Below are the code and all the weights of a small trained network. Each question names an input and a class and asks about switching units off, where a switched-off unit gives its printed mean instead of its output.

import numpy as np


def w(rows, s, z=0):
    codes = np.array(rows[::2]) - 128.0
    scale = np.full(codes.shape[1], s)
    scale[-1] = z or s
    return codes * scale


def f(y):
    return y / 2 * (1 + np.tanh(0.7978845608 * (y + 0.044715 * y**3)))


def log_softmax(a):
    a = a - a.max(-1, keepdims=True)
    return a - np.log(np.exp(a).sum(-1, keepdims=True))


def net(x, mask):
    res = np.array(x, float).reshape(1, 5) / 4 @ E
    y = f(res @ A[0][:, :-1].T + A[0][:, -1])
    res = res + np.where(mask, y, B[0][:, -1]) @ B[0][:, :-1]
    return log_softmax(res[-1] @ U[:, :-1].T + U[:, -1])


A, B = {}, {}
E = w([
[232,205,111],'x0',
[122,136,215],'x1',
[152,47,116],'x2',
[2,141,224],'x3',
[157,88,236],'x4',
],0.0062)
A[0] = w([
[138,133,201,221],'n1',
[97,135,100,145],'n2',
[142,167,141,179],'n3',
[136,135,144,208],'n4',
[121,160,134,101],'n5',
[100,158,159,132],'n6',
[137,154,101,93],'n7',
[141,177,104,170],'n8',
[118,134,91,91],'n9',
[101,158,119,69],'n10',
[144,25,167,181],'n11',
[129,87,102,70],'n12',
[147,185,145,179],'n13',
[132,136,140,206],'n14',
[152,127,174,219],'n15',
[95,107,149,142],'n16',
[83,172,117,116],'n17',
[156,169,94,92],'n18',
[144,76,147,177],'n19',
[152,153,45,87],'n20',
[149,115,174,255],'n21',
[46,85,117,81],'n22',
[80,98,172,223],'n23',
[73,139,54,147],'n24',
[113,62,247,104],'n25',
],0.016,0.0053)
B[0] = w([
[59,174,87,214],'n1',
[95,109,155,155],'n2',
[139,147,102,163],'n3',
[92,144,107,163],'n4',
[153,114,135,132],'n5',
[100,122,137,171],'n6',
[169,112,119,143],'n7',
[144,103,73,180],'n8',
[161,91,132,138],'n9',
[148,121,168,133],'n10',
[88,38,140,207],'n11',
[190,84,127,131],'n12',
[161,155,85,177],'n13',
[95,142,112,161],'n14',
[64,153,99,185],'n15',
[97,153,144,173],'n16',
[111,89,189,167],'n17',
[175,133,117,169],'n18',
[96,81,143,165],'n19',
[189,132,105,202],'n20',
[16,129,115,201],'n21',
[59,104,181,199],'n22',
[47,200,153,238],'n23',
[123,72,197,199],'n24',
[83,253,121,254],'n25',
],0.02,0.0089)
U = w([
[5,88,84,178],'0',
[132,224,164,200],'1',
[166,50,99,84],'2',
[150,203,214,11],'3',
[182,248,254,2],'4',
[70,100,253,175],'5',
[144,183,20,161],'6',
],0.007,0.0073)

Each question gives the input, the list of numbers given to net, and the class t.
The units are the neurons (one row each of A and B). Each row of codes is followed by its name. A weight is (code - 128) times the scale printed after its matrix; where a second scale follows, it is the last column's (A, B and U).
mask holds one flag per neuron, in row order. A switched-off neuron (its flag False) gives its mean, the last column of its row in B, instead of its output. The means were averaged over made-up inputs and are rounded, as every weight is.
A unit's drop is (log p(t) with every unit on - log p(t) with that unit switched off) / (log p(t) with every unit on - log p(t) with every unit switched off).
The circuit of an input: a set's keep is (log p(t) with only the set's units on - log p(t) with every unit switched off) / (log p(t) with every unit on - log p(t) with every unit switched off). Starting from the 12 units with the biggest drops (on a tie, the unit counted first), units are removed one at a time, each time the one whose removal leaves the highest keep (on an exact tie, the one counted first), for as long as the keep stays at least 0.8.
circuit, biggest first: the units of the circuit, biggest drop first
k most important neurons: the k neurons with the biggest drops, biggest first
drop of u: that unit's drop, to one decimal
input [-5,6,-7,4,-3], class 5: 2 most important neurons -> (n17, n22)
input [5,8,-4,8,7], class 0: circuit, biggest first -> (n1)
input [5,-2,4,1,1], class 6: circuit, biggest first -> (n22, n24, n23)
input [2,-3,2,-7,4], class 6: circuit, biggest first -> (n24, n22)
input [1,-8,-5,-1,0], class 6: 3 most important neurons -> (n11, n22, n19)
input [8,8,-6,-1,4], class 6: 2 most important neurons -> (n13, n11)
input [-1,7,-7,-2,-5], class 1: 2 most important neurons -> (n11, n21)
input [8,-3,-2,-3,-7], class 2: 2 most important neurons -> (n25, n24)
input [5,-5,-5,-2,-7], class 2: drop of n24 -> 0.2
input [-2,3,-3,5,-5], class 5: drop of n17 -> 0.1
input [-8,-6,0,0,4], class 5: drop of n17 -> -0.1
